In the rows, 128 means zero.
Rows, each with its class
[ 83 130 116 128 108 152  29 121 132 132 141 150 133 149 147 146 136 130
 135 131 142 104 113 119 135 113 145 109 120 138 118 128 121 131 142 108
 142 137 119 137 137 122 136 107 102 121 146 110 129 149 123 154 129 122
 139 144 172 153  91 113 122 142 117 129 142 173 120  53 134 123 108 128
 186 143 126 209 152 142 133 141 122 119 108 112  33 134 144 128 122 134
 178 129 117 132 126 145 113 121  80 125 134 117 133 106 172 113 139 120
 121 121  96 126 138 141 176 172 116 132 103 124 130 135 104 125 119 148
 123 126 137 124 118 104 136 145 129 217 132 129 118 130 122 146 131 127
 158 137 127 152 113 132 123 151 135  78  87 128 172 151 121 138 158  22
 116] | PG
[ 36 123 109 131 112 141  51 122 122 161 147 148 153 139 158 123 103 108
 122 115 120 143 131 149 141 130  89  84 152 106 127 115 137 120 140 106
 175 119 131 108 137 114 119 133  95 125 144 113 125 116 156 124 132  96
 144 133 115 156  98 113 121 151 126  99 142 131  63  69 123 115 130 137
 148 174 130 208 143 126 110 138 132  77 136 102  60 113 152 121  98  91
 150 156 145 135 124 140 105 122  57 121 114 124 183  98 228 148 150 131
 121 116 114 127 124 123 166 200 108  92 125 129 127 134 112 149 120 128
 125 145 148 139 131 101 124 180 137 156 157 152 131 145 124 170 137 139
 118 175 121 132 112 114 103 147 147  83  73 116 139 124 118 123 143  12
 118] | PG
[ 92 135  61 132 101 125 115  97 135 138  77 105 113 101 162 135 142 119
 130 143 155 131 116 117 142 158 138  96 129 110 101 108 152 131 130  77
 164 113  87 118 141 103 110  96 108 132 136 136 121 155 139 124  99 142
 142 133  84 144 143 109 128 132 117 112 187 164 137  64 124 106 102 136
 139 136 119 215 155 138 110 159  80 161 138  90 102 136 138 133 125 145
 139 123 106 153 146 147 116 135  95 115 142 125 132 129  91 117  88 132
 140 136 118 121 136 125 146 148 140 115 133 118 114 100 117 114 125 126
 115 126 152 138 119  70 128 207  94 114 138 149 126 119 128 134 134 133
 121  49 133 117 134 159 157 124  99  94 103  97 110 124 123 140 116  36
 138] | PG
[ 62 139 119 152 121 130  97 132 125 136  89 109 142 117 156 148 129 104
 109 114 134 122 116 144 171 140 132 124 133 136 113 126 123 124 121 117
 164 120 106 103 134 116 125 131  98 111 139 126 143 104 165 136 120 147
 145 137 109 142 106 119 134 140 123 114 146 147  96  75 127 110 121 124
 174 153 112 196 137 132 113 138 142 145  96  93  99 125 153 142 121 108
 123 100 157 130 134 138 116 130  95 125 107 136 122 163 189 117 123 106
 113 125 114 131 104 147 126 168 130 140 124 125 126 118 112 150 125 139
 140 135 146 150 134  69 124 171 115 136 107 126 117 147 122 159 141 127
 110 101 125 130 127 139 121 146 118  99 111 120 111 139 123 117 132   4
 134] | PG
[145 129 131 119 124 130  74 117 135 124 119 152 132  92 129 111 113 124
 113 125 135 132 123 129 130 134 125 105 131 121 134 108 168 124 147 128
 118 144 116 129 132 135 144 125 102 131 118 136 116 174  79 160 147  76
 132 134  90 153 110  39 123 134 122 109 178  97 124  74 102 128 121 109
 192 146 130 217 160 114 116 148 155  36 153 117 147 127 126 123 113 118
 178 156 101 135 127 140 106 127 111 128 129  90 133 115 183 108 147  96
 130 158 132 137 110 137 164 165 125 116 131 142 126 136 121 137 118 155
 124 117 171  92 126 119 133 136 134 174 141 134 113 137 141 125 125 146
 126 196 118 121 119  99  98 104 143  85  87 118 117 133 113 126 116  99
 130] | LD
[127 116 134 112 137 123  64 161 132 128 102 144 147 128 144 145 146 150
 130 144 144 112 121 128 132 123 157  98 131 149 105 136 122 121 144 145
 100 131 127 149 127 118 155 120 121 109 119 134 145 146  79 153 138 119
 135 146  84 134 110 138 130 109 115 110 149 129 158  31 133 130 110 126
 176 148 130  98 121 137 104 128 138  76  74 133 234 112 126 115 119 122
 136 111 112 132 131 137 118 126 172 126 167 108 118  96 101 117 136 104
 124 116 124 149 120 131 131  90 132 160 139 136 128 119 100 119 118 129
 121 109 160 130 113 150 119 103 101 151  73 140 118 111 104 111 115 132
 116 104 146 151 121  73 125 129 144  99 154  81 162 133 130 129 128   4
 138] | Sd
[  5 137  99 124  79 110   4  97 147 140 149 144 102  62 186 146 139  83
 132 139 211  95 106 116 168 124 152   4 166 165  63 122 155 127 137  30
  78 144 106 147 136 115 125  74  46 167 153  97 125 211 175 161 141  99
 160 138 210 157  28 105 131 129 102 144 226 174 139   4 127  68  83 120
 252 160 125 252 142 151  94 180  88  86  97  47   4 123 153 121 100 125
 250 134  87 155 127 152  87 115  76 115 147  90 162 100  48 107  85 121
 101 107 105 118 161 175 240 194 141 142 133  96 125 115  50 123 125 161
 115 115 195 164 101 100 126 183  86 211 147 135 128  71 108 154 104 133
 142  75 125 166 118 111 117 149 114  13 102 122 190 154 130 134 130   4
 141] | Sd
[ 96 136  97 130 107 145 104 111 129 144 102  84 116  90 138 129 134 115
 111 145 136 122 130 129 142 150 123 103 123 134 132  98 167 143 124 112
 127 130 133 114 128  82 132 137  84 124 131 130 143 142 109 181 136 119
 132 129  52 155 130 136 137 117 123 110 188 144 122  78 136 116 116 131
 175 143 117 217 160 142 119 145 112 116 135 128 121 132 139 124 135 118
 170 126 129 127 124 146 108 127 104 128 143  98 127 137 163 138 104 129
 131 167 122 132 108 138 146 154 128 141 126 134 128 121 140   4 126 123
 136 111 160 165 124  88 113 188 119 114 142 138 125 137 126 143 132 165
 123  88 131 113 130 136 127 112 115  82 127 107 102 150 137 133  91  90
 119] | PG
[120 129 123 134 113 120  51 134 132 133 108 170 123 101 148 156 135 128
 118 118 133 115 122 144 136 119 129 124 130 123 117 122 125 108 129  97
 139 134 123 130 130 117 125 126  65 111 129 127 116 128 158 165 121 131
 138 141 102 160  86 114 122 154 144  98 114 125 128  99 142 112 114 123
 140 176 134 145 110 142 120 121 178  99 123 107 129 111 134 117 100 107
 133 135 200 144 146 143 115 119 125 124 119 115 116 112 184 104 144 118
 137 139  86 138 145 139 162 214 123 158 122 144 126 133 117 145 130 132
 119 127 156 116 130 106 130 170 119 222 101 113 133 167 117 169 119 124
 126 121 116 122 128  98 108 136 147  83 115 133 147 148 136 142 143   4
 121] | PG
[ 66 156 107 130  86 120  56 117 138 142 120 126 120 127 148 137 134 118
 124 137 138 110 122 131 145 135 137  94 132 104 101 131 141 120 131 115
 145 120 125 117 137 117 130 122  79 111 137 123 120 147 144 148 130 148
 144 115 119 151 124 104 123 114 101 102 156 158 116  62 126 101 118 126
 156 142 104 203 133 141 122 179  77 150 101 106  72 126 130 132 128 126
 156 115 141 154 137 155 117 121  93 118 126 108 134 136 114 108 117  76
 121 128 115 131 143 136 121 170 113 109 125 129 133 114 107 114 121 149
 122 140 155 134 124  89 120 175 107 162 126 135 147 117 130 158 125 140
 114  85 140 114 126 137 152 135 120  73 113 105 137 123 137 144 150  38
 130] | PG
[ 96 123 121 135 102 144  96 134 123 145 111 101 118 131 137 131 126 106
 129 115 147 125 112 137 141 132 139 113 142 124 122 127 123 117 115 121
 120 126 142 100 140 112 125 138  94  76 146 113 127 133 169 152 128 110
 140 147 110 150 108 117 140 126 129 126 153 132 118 102 122 120 123 100
 178 144 129 186 120 119 109 140 104 138 120 122  93 115 142 120 130 113
 123 113 150 139 128 133 137 120 119 128 127 109 117 124 176 122 130 125
 115 120 101 128 124 138 129 163 145 155 113 130 128 130 118 126 133 127
 131 158 159 131 133  87 121 136 118 131 111 119 135 151 123 150 119 140
 125  85 120 111 100 132 123 136 115  95 149 126 141 134 134 140 138  26
 121] | PG
[122 121 116 114 134 140 106  94 140 132  97  80 131  95 116 129 133 131
 120 120 136 125 114 118 140 129 141  86 128 121 107 124 150 127 123 117
 107 130 137 137 133 146 146 120  91 135 131 143 139 161 100 160 140  87
 131 123  52 144 197 140 126 138 139 113 209 110 132  87 124 122  98 124
 204 140 105 194 148 139 123 127 138  61 123 123 171 129 136 121 131 109
 148 130  79 151 129 146 127 120 129 118 149  85 137 122 113 120 130 122
 120 161 120 137 104 143 162 122 137 146 122 145 131 140  97 136 125 127
 124 124 177 121 108 113 123 144 115  97 126 131 127 100 119 129 126 142
 135 135 122 129 127 102 120 110 128  52 141 115 141 147 128 109 116  59
 132] | LD
[ 45 158 115 139 114 134  62 120 122 147 120 144 112 118 142 138 123 103
 130 105 138 121 120 124 146 146 166  88 131 138  74 128 122 113  95  63
 163 117 117 108 147 125 114 139 100  92 138 115 126  99 205 141 123 145
 144 122 143 168  98 111 122 127 126 107  83 137 116 119  97  98 128 127
 138 150 131 118 115 152 111 143  53 187 114 110  61 116 131 115 117  97
 122  94 176 167 128 129 112 116 115 118  98 146 139 134  62 114 120 153
 130  97 104 134 172 156 151 215 103 122 131 131 125 100 123  84 143 140
 122 130 115 125 129  84 134 184 103 165  87 107 130 110 120 184 126 115
 123  48 148  85 116 145 148 158 103  72 127 139 120 149 132 139 140  93
 131] | Sd
[ 87 130 125 126  89 127  62 124 142 136 146 146 100 111 135 131 127 129
 125 120 131 133 128 133 140 124 114  97 164 132 124 133 136 125 135 105
  45 141 116 133 115 134 140 122  88 138 134 125 128 170 102 157 136  78
 155 120 140 139  94 133 127 124 103 123 175 118 124  43 145 121 132 135
 212 143 130 213 148 128  99 122 188  39 128 117 101 120 145 116 121 106
 194 146 101 131 125 127 100 127 100 127 145 112 136 113 182 119 128 116
 127 112 133 109 104 138 174 110 132 129 122 166 126 143 100 163 121 127
 124 124 158 110 111 140 134 135 128 181 145 159 110 120 100 136 122 122
 128 188 113 144 131  94  90 124 137  75  96 123 154 145 136 115 131   4
 121] | LD
[125 130 138 134 132 137  81 111 136 135 149 163 132  97 123 109 132 134
 122 152 147 134 130 154 132 129 114 108 139 122 126 112 162 132 121 106
 112 100 127 134 133 194 161 122 103 125 116 126 144 165 107 148 132  72
 133 133  58 148 112 144 101 125 127 110 158 102 116  63 123 116 125 131
 149 147 126 177  77 129 111 135 150  41 128 132 165 116 120 116 126 109
 186 151 109 148 151 140 116 103 124 119 141  56 132 121 151 114  99 116
 123 147 128 131 107 136 177 140 135 122 120 133 128 148 109 125 116 120
 131 111 153 140 124 134 126 145  98 114 133 138 133 114 154 140 117 136
 108 121 116 122 126  86  98 124 131  68 105 117 118 124 117 115 123  78
 131] | LD
[ 69 154 135 126 125 128 121 122 112 132 152  91 139 164 147 143 137  93
 120 122 141 134 128 124 155 117 145  98 147 152 139 132 142 122 131 125
 162 145 127 133 142 129 106  88 168 135 136  92 122 138 152 111 126 150
 123 117 166 123 108 120 124 127 126 160 128 164 129  54 131  86 125 152
 227 162 128 252 131 125 101 139  66 181 142  98  26 130 123 133 136 111
 114  77  84 116 110 131 111 130  87 130 107 156 121 124 125 121  94 145
 112  87 112 117 108 119 164 126 135 114 116 103 140  96 114 135 120 133
 118 108 102 122 125 101 139 124 168 119 108 134 137 118 118 128 119 135
 124 101 128 116 110 153 123 145 124 150 114 125 131 175 121 112 113  99
 128] | Sd
[104 127 100 127 111 125  86 113 145 107  84 121 129  84 154 129 136 117
 125 136 155 116 134 132 149 144 114  99 131 119 109 100 141 112 124 101
 140 131 139 111 140 122 125 122  99 126 149 139 126 148 139 161 129 130
 124 144 129 157 138 121 105 129 136 127 175 135 119  96 181 116 114 124
 202 164 126 199 191 130 112 152 105  97 141  99 108 138 125 126 135 126
 165 132 114 137 131 130 125 135  67 122  94 118 123 156 159 133 102 124
 135 124 104  93 122 133 154 154 142 127 141 116 130 120 113 124 109 129
 114 136 163 128 127  98 116 155  92 155 143 156 123 132 124 129 116 152
 118  88 129 122 149 149 146 140 112 111 118 118 120 121 140 138 131   5
 150] | PG
[151 133 129 148 130 117 122 142 145 146  95 135 117 180 122 131 121 121
 103 126 158 130 123 134 143 122 142 106  99 121 128 107 139 125 148 114
 122 137 128 127 127 135 148 125 128 110 128 122 132 134 120 157 132 101
 128 149 104 153  89 115 112 126 124 127 188 122 144  80 138 105 111 124
 220 165 130 244 139 127 123 133 159 111 122  92 155 119 136 120 134 106
 139 120  89 110 118 145 115 120 134 135 141 117 129 118 192 123 147 111
 122 149 105 145  89 131 159 138 146 137  80 150 139 143 110 143 118 126
 109 119 149 141 110  87 133 121 129 125  95 119 123 137 133 127 130 139
 136 129 123 127 130 116 107 121 124   4 116 136 136 151 124 112 125  71
 128] | LD
[ 91 131 148 142 130 129  82 134 138 198 136 149 118  94 134 138 105 137
 119 119 137 139 130 142 155 123 115  72 154 151 113 114 139 130 143 123
 121 141 114 148 129 135 154 112 112 127 126 122 132 150 141 131 134  69
 130 145 104 125  91 128 125 119 124 109 138 110 131  39 127 118 136 138
 175 162 115 158 132 132 109 138 122  51  96 122 159 130 150 117 110  94
 172  92  98 154  81 116 107 133 122 125 154 100 121 107 137 104 111 110
 119 127 117 133  85 136 183 126 133 127 129 132 162 130 109 139 124 145
 121  97 166 125 103 146 130 121 130 119 130 123 127 117 134 121  97 138
 124 171 128 154 119  86  99 130 149  81 111 121 149 136 117 122  83  13
 124] | LD
[ 63 127 103 135 125 112  82 113 129 120 119 100 128  66 149 126 140  95
 131 151 157 117 139 140 138 139 147  56 159 166 101 137 159 122 252  84
 167 136 128 149  96 140 132 104 127 130 140 116 102 160  90 145  77  81
 140 129 180 136 114 124 109 105 119 139 199 127 121   4 118  81 113 115
 243 137 133 206 113 107  89 152  24  48 139  96  63 137 144 109 122 121
 189 111  58 145 124 150 117 122 100 121 132 109 145 100  79 119  73 111
 114 100 116 116 129 140 161  95 121 131 131 120 149 115  67 134 109 143
 116 115 154 118  99 128 140 148 127 134 134 163 112  70 125 114 103 161
 129 140 136 116 138 125 136 115 114 100  73 119 145 135 114 129 119   4
 132] | Sd
[101 148 106 133 117 117  67 129 127 140 102 176 126 147 158 130 134 115
 117 139 148 124 123 132 122 138 119  99 126 118 101 129 126 132 143 102
 175  31 134  98 132 114 117 133 101 104 131 134 116 127 135 141 137 127
 137 142  60 143 108 109 146 139 134  95 149 149 127  80 130 107 107 127
 125 182 124 181 146 128 114 143 112 124 117 101 136 122 132 141 131 124
 159 137 130 133 143 150 123 121 114 126 130 124 125 129 169 111  93 125
 131 127 106 145 129 130 152 170 128 124 124 135 110 133 148 131 124 141
 119 122 126 130 126  77 133 174 109 162 111 129 133 148 126 157 136 143
 102  77 108 134 118 138 129 126 110  65 112 116 131 117 119 125 128  16
 138] | PG
[ 97  93  96 130 105 131  88 121 130 141 110 102 149 144 156 139 114  94
 126 126 147 118 121  99 148 130 121 103 138 130 122 102 116 113 133 110
 142 129 128 111 129 124 129 119  82 121 147 117 134 122 152 144 141 122
 138 105 118 145 101 131 130 127 115 114 186 149 146  79 123 120  85 160
 192 139 115 220 139 128 128 150 138 136 113  92  74 136 142 139 122 114
 153 129 129 116  91 138 117 132  83 120 121 136 119 131 152 112 140 131
 124 159 117 124 115 128 134 168 144 132 109 126 124 131 104 132 113 143
 126 140 141 135 141  81 120 155 124 118 132 129 138 159 128 154 132 128
 124 105 121 116 107 144 120 127 124  58 123 129 135 134 136 125 124  17
 127] | PG
